Below are the code and all the weights of a small trained network. Each question names an input and a class and asks about switching units off, where a switched-off unit gives its printed mean instead of its output.

import numpy as np


def w(rows, s, z=0):
    codes = np.array(rows[::2]) - 128.0
    scale = np.full(codes.shape[1], s)
    scale[-1] = z or s
    return codes * scale


def f(y):
    return y / 2 * (1 + np.tanh(0.7978845608 * (y + 0.044715 * y**3)))


def log_softmax(a):
    a = a - a.max(-1, keepdims=True)
    return a - np.log(np.exp(a).sum(-1, keepdims=True))


def net(x, mask):
    res = np.array(x, float).reshape(1, 5) / 4 @ E
    y = f(res @ A[0][:, :-1].T + A[0][:, -1])
    res = res + np.where(mask, y, B[0][:, -1]) @ B[0][:, :-1]
    return log_softmax(res[-1] @ U[:, :-1].T + U[:, -1])


A, B = {}, {}
E = w([
[255,242,171],'x0',
[35,191,46],'x1',
[127,131,95],'x2',
[142,111,96],'x3',
[230,64,30],'x4',
],0.0072)
A[0] = w([
[176,134,102,62],'n1',
[138,136,9,133],'n2',
[89,104,82,219],'n3',
[94,93,180,219],'n4',
[225,175,96,106],'n5',
[136,61,47,203],'n6',
[96,173,99,126],'n7',
[74,71,241,177],'n8',
[72,193,69,170],'n9',
[149,187,140,187],'n10',
[237,210,216,155],'n11',
[123,45,49,235],'n12',
[148,137,179,252],'n13',
[112,97,210,107],'n14',
[204,106,95,75],'n15',
[174,75,86,65],'n16',
[90,92,123,155],'n17',
[160,170,147,165],'n18',
[140,116,97,48],'n19',
[88,180,84,160],'n20',
],0.013,0.004)
B[0] = w([
[71,82,127,147],'n1',
[179,101,150,195],'n2',
[164,170,77,190],'n3',
[65,180,119,181],'n4',
[89,141,202,201],'n5',
[202,142,88,212],'n6',
[115,190,109,155],'n7',
[2,213,135,212],'n8',
[172,168,61,193],'n9',
[137,179,184,174],'n10',
[102,149,195,253],'n11',
[190,149,78,227],'n12',
[114,127,173,179],'n13',
[46,166,145,164],'n14',
[126,60,137,175],'n15',
[179,103,120,168],'n16',
[129,159,95,168],'n17',
[111,143,154,167],'n18',
[145,85,125,129],'n19',
[190,159,72,173],'n20',
],0.0087,0.011)
U = w([
[233,24,127,146],'0',
[117,76,131,2],'1',
[182,235,110,23],'2',
[178,230,2,204],'3',
[103,60,93,3],'4',
[53,178,217,208],'5',
],0.0091,0.0082)

Each question gives the input, the list of numbers given to net, and the class t.
The units are the neurons (one row each of A and B). Each row of codes is followed by its name. A weight is (code - 128) times the scale printed after its matrix; where a second scale follows, it is the last column's (A, B and U).
mask holds one flag per neuron, in row order. A switched-off neuron (its flag False) gives its mean, the last column of its row in B, instead of its output. The means were averaged over made-up inputs and are rounded, as every weight is.
A unit's drop is (log p(t) with every unit on - log p(t) with that unit switched off) / (log p(t) with every unit on - log p(t) with every unit switched off).
The circuit of an input: a set's keep is (log p(t) with only the set's units on - log p(t) with every unit switched off) / (log p(t) with every unit on - log p(t) with every unit switched off). Starting from the 12 units with the biggest drops (on a tie, the unit counted first), units are removed one at a time, each time the one whose removal leaves the highest keep (on an exact tie, the one counted first), for as long as the keep stays at least 0.8.
circuit, biggest first: the units of the circuit, biggest drop first
top k neurons: the k neurons with the biggest drops, biggest first
drop of u: that unit's drop, to one decimal
input [-1,-8,-3,7,2], class 0: circuit, biggest first -> n16, n15
input [7,6,0,0,4], class 5: circuit, biggest first -> n5, n12
input [-4,1,-7,2,-2], class 3: circuit, biggest first -> n11
input [3,4,-6,-8,2], class 5: top 3 neurons -> n12, n6, n3
input [-5,-8,2,4,2], class 3: top 3 neurons -> n12, n8, n2
input [-8,-1,6,0,7], class 0: top 4 neurons -> n8, n2, n16, n9
input [-5,-5,0,4,-1], class 3: top 2 neurons -> n11, n5
input [7,-6,-1,7,6], class 5: top 2 neurons -> n5, n11
input [-7,-2,8,8,7], class 0: top 2 neurons -> n2, n8
input [2,3,-2,2,4], class 0: drop of n8 -> 0.3
